Read these off the matrix that follows.
1) The bottom-right entry?
2) The entry directly above 498?
3) The bottom-left entry?
4) The top-right entry?
5) The entry just right of -112?
6) The third entry on the diagonal from the top-right corner?
7) The entry directly below -178?
8) The first entry in the row that holds the smallest entry?
907,-178,-83,793,-149,220,580
370,-135,276,563,-232,522,554
592,-280,145,726,-224,413,612
775,-399,40,852,-171,354,638
893,-199,-98,809,-200,327,633
435,-172,245,613,-234,490,567
498,-236,202,619,-209,458,573
541,-294,156,678,-204,465,590
-371,677,860,-584,217,-29,-460
-340,721,810,-518,216,-51,-465
561,-272,160,691,-217,460,603
839,-164,-107,801,-230,358,662
707,-386,111,795,-188,414,619
831,-183,-112,808,-233,395,669
1) 669
2) 435
3) 831
4) 580
5) 808
6) -224
7) -135
8) -371

Questions about the array below.
1) Report the entry just right of 4.0.
2) Report the entry just left of -0.5.
3) Report the entry just left of -1.5.
4) Report the entry just left of -28.6.
[[  6.5   4.0 -28.6 -31.6  29.6   7.1 -21.5  31.1  19.0  15.2  -1.5  25.0
  -24.4  12.9]
 [ -7.3 -12.3  17.6  27.9 -43.2  -0.5  12.9 -43.0 -40.2  66.9 -28.3 -38.5
    1.2 -19.3]]
1) -28.6
2) -43.2
3) 15.2
4) 4.0

[[ 19.3   9.1  -5.1  -4.3  -8.0  46.0  -5.9  40.3  -8.1  22.5 -21.3 -40.3
   27.5   9.8  -0.2]
 [ 20.6  35.2  22.3  26.8   6.7  19.5  17.3  -3.5   0.8   6.1 -19.0  21.3
   -6.0   0.5  28.5]
 [ 22.1  -8.6 -11.6  -2.4 -64.1  32.5  -0.5 -21.7   2.6  13.1 -37.9 -10.2
   14.2  18.0 -10.1]]
The entry just left of -5.9: 46.0
Find the entry just left of -10.1.
18.0
The entry at the centre -> -3.5
The entry just right of the largest entry is -5.9
Find the median entry.
2.6
Find the entry just left of the smallest entry.
-2.4
Find the entry just right of 40.3.
-8.1
Find the entry just right of the centre entry.
0.8
The entry just right of -2.4: -64.1
The entry just right of 19.3 -> 9.1
The entry just left of the largest entry is -8.0

[-0.16  0.09  0.03 -0.14 -0.17 -0.15 -0.12  0.07  0.16 -0.04  0.06 -0.01]
Report the third entry from the left.
0.03
The second entry from the right is 0.06
The third-last entry: -0.04
Report the 1st entry.
-0.16
Report the first entry from the right.
-0.01
The entry just right of the smallest entry is -0.15
The 3rd largest entry -> 0.07
The second largest entry is 0.09

Questions about the table below. Indices start at 1.
1) Report the entry in row 2 and column 2.
2) Report the top-right entry.
3) Report the entry in row 2 and column 1.
4) Report the top-left entry.
5) Report the bottom-right entry.
6) Report the entry in row 1 and column 2.
7) Report the bottom entry of the column that holds the largest entry.
8) Report the entry at row 1, column 3.
[[3 4 5 6 3 7 5 5 3 5 3]
 [2 2 5 6 3 6 5 5 3 4 4]
 [4 8 5 2 5 7 6 5 3 7 5]
 [5 5 5 2 6 4 3 6 3 7 5]]
1) 2
2) 3
3) 2
4) 3
5) 5
6) 4
7) 5
8) 5

[[ 233  609  791 -349   -3  270  -82  674  484  843  366]
 [ 233  115  985  230 -335  270 -666  524  567  696  366]
 [ 233  609  151  928 -142  270  -32  300  775  603  366]]
Counting starts at 1.
The entry in row 3 and column 1: 233
The entry in the top-left corner: 233
The entry directly above the smallest entry: -82
The entry just right of -142 -> 270
The entry directly below -349 is 230
The bottom entry of the column that holds the smallest entry -> -32
The entry directly above 985 -> 791
The entry in row 3 and column 3 -> 151
The entry directly above 151?
A: 985
The minimum: -666
The centre entry: 270
The entry at row 2, column 1: 233
The entry just left of the centre entry is -335

W =
array([-0.824, -1.083, -1.508,  0.660, -0.631,  0.229,  1.309, -2.043,
        2.044, -1.525, -1.428,  1.000,  0.482,  1.616])
What is the entry just right of the largest entry?
A: -1.525
What is the minimum?
A: -2.043
The entry just right of -0.824: -1.083

Read these off the table that follows.
1) Which number is the second largest entry?
2) Which number is the largest entry in the first row?
3) Which number is the minimum?
4) Which number is the 2nd entry on the main diagonal?
5) Which number is the entry in the top-right corner?
6) Which number is the entry directly below 15.8?
7) Which number is the entry in the bottom-right corner?
8) Which number is the entry directly above 3.8?
[[ -4.8 -20.3  12.7  -4.8  -8.5  16.9   9.8]
 [-47.7  -6.9  20.1 -29.7 -46.2  42.0  83.4]
 [ 21.9  -9.2   5.8  22.7   4.3 -19.5  -5.5]
 [ -8.2  -0.3   3.8  -2.0 -19.1   5.5   8.5]
 [ -6.7  -4.7  -0.5 -10.2  -3.2   3.3  -0.3]
 [ 24.0 -47.2  15.8 -61.2  -5.9  21.9 -31.6]
 [-12.0  10.8  -1.9 -10.9 -20.1  -6.0 -11.6]
 [ -2.3  -9.5   8.4 -20.4 -23.2   2.5  -8.0]
 [ -1.7   7.3  11.9  11.5  14.7  -5.2  10.4]
 [ 32.3  -8.1  -5.3   0.2  -0.3  16.1   4.7]
 [-18.4  -2.0   1.6  -9.5  -2.0  -5.3   3.1]]
1) 42.0
2) 16.9
3) -61.2
4) -6.9
5) 9.8
6) -1.9
7) 3.1
8) 5.8
